Each row has a hidden stage along a path, written after it and counted from one end. A new block has a new path.
[-136  213  333  362  171 -149   70  -70  125  149 -119   80 -157 -349
 -187   63  -90   50 -186 -195 -130  351  -56 -108  310  141    1   30
  100  247  -80   40  127   16   71   15   13 -316  435 -208  288   51
  164 -219 -343 -116]
26
[ 122   64   63   56   92   83 -248 -142 -186   21   41   15  -68  171
   98  -70    0 -310  -71   60   58   36   93 -194  -15  164   69   70
   12 -164 -103   99  177   98  216 -196   80   43 -188  -88  -65   27
    2  130  165  133]
29
[ -85   49  -46  166  153  226  -38  167  -39 -270 -145  120   48 -272
  195  -85 -121 -116  115 -148  224 -176  312  -91  374  270  -60 -128
  280 -232 -149  -66 -280 -159 -114   74  -63   39 -242  -42 -468   -3
   32 -115  183  -24]
32
[ 381  -48  260  501   -4  402 -250   12  103  -67 -486  109 -202 -235
  -31  161 -582 -151  651 -296  567 -217  405 -176  208  623   23 -209
  365 -409 -395 -170  -61   21  -73   73   -6 -419 -524  -47 -566 -131
  324 -248  677   75]
6
[ 133  274 -145 -156  -93 -214  297 -430  298  166  -18  -38 -189   96
   -8  120   89   53 -214  -53  -99  350 -194 -325  -45 -392  -42  -24
 -204  365   25  -33  102  181  210 -356 -160 -221  264 -366  268  120
  218    2 -182  -87]
37
[-332  -37   88   47  330  123  -46  293  -71 -101  315  254    9  197
 -127 -123  284 -501  -33 -222 -119  180  174  147  279  466  194  -72
  220   -7  113  -25   18   64 -154   66  265  158 -313  305   66  196
  -74  218  166   51]
24
[ 238   82  127   79  165  251 -389 -347 -159   44 -125  -18  -95  249
  -20  -84 -194 -360   67   84  156 -107  243 -327  -37  216  191   79
  -51 -270 -393   62  260  168  194 -134   44 -105 -441  -81 -259  -53
  170  165  441  251]
39
[-427  159  -47 -254   51 -152  -54 -284  -80  121   96  -87  101  263
  -42  -66  187   -6 -540  400 -313  377 -416   81 -142 -321 -197   50
 -275  458  232  202   83  -80  386 -389 -143  140  247 -230  365   -9
 -199  274 -387   23]
31
[ -18  -45 -170   89 -154   66  -32 -101 -252 -280 -248 -141  -39 -279
  409   46 -215  120    9  118  132 -286  -13  -28 -132  -85 -275   84
   -5  -19  191   43 -285 -152  501 -104 -192  134  159 -349 -385 -208
  -41 -185  -32  -99]
31
[  57  -34  -59  -74   80  195 -233 -158 -196  -83  -36    7  -26  201
  134  -64   -3 -282    4   76   99  -83  153 -106  -55  151   36   48
   11 -143  -66  -10   54   45  146 -162   -1   83 -326  -58 -240  -20
  -43  157  281  141]
29
[-303   61  -83   44   53   84 -156   70 -168  -34  -19   63   86  145
  -79 -128 -113  -82  -89   91  -12  -78  152  213 -229  210  -22   14
   52 -276  116   40  -24  -98  201  -76   -1  119  -34  -18  -42  103
   16  152  -78  257]
13
[-310   13  -35  149   26  102  -24  100   38  -66 -194   73  -20 -105
 -133   17 -247   11   23  -31  -10  -24   38  129  -39  175  -95  -92
   69  154  157  -53 -212  -48  161   12  -30  -50  104   -8 -184 -144
  132  -69   68    4]
1
[ 255  -61   82   -1  115    9  196   71  170   73    7  140 -307 -259
  116   40  115 -161  -11 -340    9  469  188 -416  404  -34 -127 -103
  155  319  -29 -327   36  300 -192 -215  104 -167  265 -145   26   -2
  178 -250   -1 -227]
9
[ 208  -17   41    8  168    2  274  145  161  -51  121  143 -294 -285
  124   18  151 -144   34 -374   -6  441  208 -432  433  -91  -94 -138
  147  299  -38 -305  -20  346 -133 -163  118  -58  241 -142  -32   70
  236 -215  -84 -273]
18
[-328   41  -79   -4  -75  101 -162  -46 -222    5  -99  -39  132  245
  -65   -2 -148  -54  -44  156   80 -147   29  430 -382  229  -68   45
   -2 -323  197  102   -4 -259  258 -115 -105   42 -219  -66   60  125
 -142  201   -5  244]
13
[-117 -235  517  460  322   75 -108  229 -142 -128  355  265 -197    9
  209 -106   38 -632  381 -222 -131  262  278 -205  320  567  -39 -131
   84 -263 -109 -126  176  -51  319  -11  279   24 -293 -156  476  368
  333   57  144  150]
22
[-647  -78  158  -42  454  275 -135  461  -57 -201  249  217  167   68
 -206 -194  198 -333 -101   45 -108  370    2  230  499  276 -108 -294
  219  342   88    3 -201    3 -185  -16  165  316 -298  342 -154  -60
 -193  256   41 -106]
17
[  77  198 -234 -227 -147 -271  250 -481  270  166   71  -17 -221  314
  -70  117  175   18 -242   27 -242  358 -316 -239 -304 -383   20   33
 -276  482  233  -18  144  291  400 -407 -100 -109  343 -301  327   99
  217  134 -195   14]
31
[-330  163  107  184  227  200  -68   78  -23 -165 -151   17   91 -163
 -133  -31 -196  -59   -9  -21  106  -66   55   76  289  186   14 -114
  114   38 -108  119 -195 -106   33  111  -61  -28 -201   40 -311  -94
   23    4   87  -94]
35
[  47  123 -193  -65  -44   21   50 -142  -46 -103  -86  -41  -27  -56
  233  -12  -28  -21 -106   22   92  -52   51 -169    7 -127 -108    5
   -9  -34   21    9 -118  -27  186 -193 -135   45   15 -242 -197    2
   15  -31   -5  -31]
34
[-542  149    6  148  387  111 -253  378  -24 -232  263  299  226   26
  -24 -369  178 -329 -291  159 -149  150  -16  -21  516  315  -51 -223
  290  107  -14  252 -259  -66    7  -28  181  436 -101  262 -310 -102
 -104  211   -8   98]
40
[-150   18   -8  -60  155   72  -25  120   37   90   36  185    3   35
   19 -133   74 -236 -148  -82  -44  260  239  -97  208  155  -93 -105
  118  -37  -35 -179    8  -51 -215 -182   35  -30  -27  -28  101  138
   27   38   25  108]
3
[-123  -60  -25   19   28  135  -33   63 -126  -67 -102   24  -31  -55
   64   -3  -93  -76   28  -54   86    2  169  106  -32  145 -123  -16
   92  -97  101 -110  -76  -63   77  -84  -35    5  -43  -91  -99   20
  -13  -30   25   28]
12
[  99  187 -156 -234 -162   32  135 -331 -254   41 -294 -394  -24 -181
  178  136 -298  333 -166  143  208  -44   72  -71 -351 -572 -264  141
 -314 -120  -28  -41   38  -59  332 -298 -364 -123  178 -563  -31   54
    1 -106 -342 -165]
22
[-307  332  -40   53   -6  -24 -312 -312   75  127 -127   42  189  333
 -210  -80  -78  -10 -314  377  -20   73 -310  142 -119  133  -21  -54
    8   27  -46  364   45 -187  261 -260 -151   -8 -124  -70   -4  -49
 -120  299  -35  300]
37
[ 309  -20   19  -69  -75  118 -309 -126 -238  184   36  -30 -104  350
  141   -5  -11 -397  -38   95  185  103   90 -144 -210  166  -18   62
   -1 -260   -6   58  279  134  174 -394  123   10 -296  -64   21   16
 -106  165  334  169]
6
[ -66   14   42  -30   79   87   52   36   55   49  -20   76  -74   14
  -47   27   11 -126    1 -120   60  254  104   -2  120   91  -91 -111
   91   59   20 -137   17   37  -77 -168   -5  -94  -73  -67   61   96
   29   12   18  -28]
12
[ 215  321 -132 -139 -171 -310  361 -126  225  313  160  -20 -192   90
  -19  123  154   36 -270 -163  -23  522 -129 -218 -112 -351  -90  -43
  -89  115  158  -14  212  225   95 -465  -19 -174  385 -308  502  315
  126  -23 -382 -109]
12
[-338  -82  166   18  186  156    1   94   18   38  -68  109  -14    5
 -152   14  -15 -194   -1 -111  -38  235  107  183  187  255  -77 -105
   86  149   69 -165  -24 -103 -136  -29    0 -136 -140   36  144   56
  -21   33   80  -15]
7
[ -54 -114    4  231   61  307 -227  227  -32 -173 -275  175    5 -227
  145  -51 -262 -152  217  -88  264 -146  303  -19  267  456 -170 -175
  351 -159  -90 -145 -281 -155 -120   11   -6  -20 -243   29 -531 -192
   19 -156  397   59]
1
[ -74   56 -226 -173 -217   58   77   21 -244  -14 -139 -234   20  -16
  124  141 -128   82 -149   78  194  -76  -88  249 -309 -196 -213   64
  -70    1  364   82 -141  -60  254 -229 -124   71   47 -134 -132  -99
 -241  -35  -43 -196]
7
[-139  194  -57  129 -132  -27 -231 -121 -169   21  -42  -96   11  243
 -173   81 -134  -11 -145  213   50  -61 -320  263 -400  126   48   85
   -8   32  275  383   47   80  541 -169   34  110   22   14 -119 -142
 -127  179  -21   74]
23
[-291   82  -96    3  108  109  -17   -1 -152 -169  -56   -4   90  -20
   75  -78  -68  -84  -85   26   12 -157  133   93    4   78  -19   19
    3 -135   53   34 -151 -163  152    9  -95   93 -117  -85 -153   60
  -13   66   -8   45]
32
[ 338  110 -126   38 -240  -89  116 -531   -9   91 -386 -140 -220 -154
  238  179 -216  165   -9 -110  128 -145  133 -213 -276 -125  -53  220
 -107 -170  -50 -140  104  -72  274 -174 -279 -364  222 -551   45   94
  179 -236  -63   67]
31
[-554  176 -216   34   64 -127  363  196  153 -234  -35  107  115 -391
  113  -43  110  193 -298 -100 -151   85 -106  167  342  -95 -243 -119
  156  327  304    8 -478 -291    5   42 -182  109  401 -137  -53   20
  -72 -175 -413 -227]
36
[ -72  -22 -132  -50  184  137  277   66  -87 -236    2   23 -104 -252
  223  -51   19 -182   48 -338   16 -138  464 -171  216  -22   23   46
   12 -123  -30 -275 -173   -1  -62  124  -23   -3  -57 -139 -165  152
  195 -171   74 -136]
43
[ -28   -6   66   24 -100 -165 -239 -629  204  213 -226  107 -163  236
  -39   80  117  -21 -275  267 -256  367 -470  -89  -93   92 -131   76
  -31  621  114   53  172    0  357 -378 -136 -205  294 -282  225 -225
  -57   84  -23  213]
32
[-268  254 -393   17 -111   -8  115   -8  140 -184 -224   33   83 -134
  -69   47  -39  205 -222  -29   81 -199 -164  233    7   31  -19  -25
  221  229  284  170 -410  -65   78   31 -137   80  176   70 -523 -236
 -129  -87  -26 -105]
41
[ -61  -43   80  146   45  149 -134  101 -103  -34 -141   71  -30 -122
   76  -14 -129 -107   45  -50  150   40  158   56  110  272 -147  -55
  201 -132    9  -59  -60  -95   20  -91   -2  -35  -71  -73 -140  -30
  -42  -77   79   38]
11
[-185   27 -190   16   22  133  -70  -45  -51 -168 -228    6  -45  -64
 -153   27 -141  115  -54   -9   21 -146   10  152 -150   86   40   51
  105  212  189  -13 -193  146  188   42  -42   66  145   54 -499 -252
   15  -25   19  -16]
22
[-532  -28   49  -41  316  196  -79  425  -78  -91  217  174  133   97
 -128 -178   92 -362 -133    6 -109  237   94  139  293  222  -75 -212
  104  171  134  -12 -169  -29 -112  -47  167  233 -210  264  -46   -7
  -84  191  116  -48]
1
[-158   89 -136  -63   49   87   33 -111 -131 -156 -143  -86   35 -135
  173  -45 -113   42 -127   75   38 -107   93  -68    9 -151 -133   27
  -72   -8    9  -11 -167 -111  209  -89 -182   58   35 -246 -212  -32
   19  -32  -83  -49]
34
[-378  218 -105   20   34   56 -180 -151 -153  -36  -90  -29  189  218
  -88  -88 -119  -56 -203  219   -1 -194  -31  247 -220  142   46   59
  -47 -231   55  240  -39 -243  273  -61 -130   71 -181  -59  -52   71
  -89  234  -28  236]
34
[ 411   86 -152   92 -364 -139   15 -382  -26  247 -298  -78 -251    5
  198  168 -252   41   -7 -100  129  -96  134 -175 -473   17  -63  204
  -73 -282   77 -102  185  -11  322 -284 -119 -335  263 -449  162   88
  192 -203   50  181]
1
[  55  165   80   46   89  -57  144   74  135  180   31   62 -159 -132
  -60   12  -40 -105 -143 -182  -20  403   92 -298  208  -91  -76 -102
    6  172  -43 -103   79  183  -49 -220   69 -171  243 -140  177   73
  203 -119 -106 -140]
2
[  52   45   -9  -92  154   72  159   13  362   85    8  251 -143   23
 -107  -16  121 -142   46 -253   28  468  192 -255  352   64  -60 -266
  182  197 -143 -332   11  177 -349 -230   -6 -187  -56  -53   33  164
  208    2   56   10]
12
[-212   93  117  -17  255   72   10   12   67   76  105  165   -6  151
 -190  -31  175 -296  -92 -182  -57  278  134   56  250  275  138  -64
  118   22  -71  -75  129   -1 -241  -43   64 -115 -244   83  201  243
  -23  159   53   56]
25
[-221   62  148   -6  289   65   35  119   88  123  205  222  -51  215
 -288  -48  222 -371  -68 -266  -96  365  182   94  231  346  189  -80
  153   16  -18 -113  186  102 -286  -32  177 -103 -222  184  285  295
   24  185   52   78]
17
[  66  276 -178 -232  -46 -202  257 -304  143  153  123  -62 -124  189
   -4   56  165  -33 -296  -16 -124  331 -156 -253 -114 -396   10   19
 -229  253  100   24  140  206  214 -363  -83  -72  212 -271  293  186
  121  106 -227  -76]
32
[ -94 -144  -75  114 -180  105  -41   12 -194 -142 -266  -86  -66 -189
  257   95 -290   49  109   60  128 -174   27  123 -210   68 -307   14
    9  -19  267  -67 -235 -177  404 -115 -128   11  103 -257 -192 -174
   -1 -175   76  -46]
4
[-183  113 -172 -194  -15 -241  194    2  -89  121  252   27  -56  119
   56  -44  315  -80 -431  -41 -253  330  -71   73 -157 -164  -70  126
  -64  132  363    3  111   61  160 -274   49  129  409 -152  427  238
 -111   81 -438   -7]
18
[-174  126  -91 -136   47  -86   90 -228  -32   38   47  -37  -41  136
    6  -12   97  -79 -259   53 -171  150  -79  -49 -110 -165   -5   80
 -177  177  133   25   60   28  253 -191  -77    2  135 -196  201  102
   32  115 -168   12]
32
[ -52    9   22   45  -30   18 -147  -98  -33   76  -81   44  -73   89
  -28    9  -44  -60  -95   87    1  185  -78   37 -103  116 -126   -9
   64   99  113   18   61   42  214 -243   -3  -18   98 -114   16  -63
  -27   44  -33   98]
13
[-273   36  -20  103  -76   71  -62  -43 -432 -182 -130 -233   87 -105
  230   69 -192  -31  -89  128  103 -335  -51  307 -227   54 -123  182
  -95 -207  257  237 -142 -310  496   13 -129  107  -83 -206  -72  -41
 -214  -21  -37  -90]
33
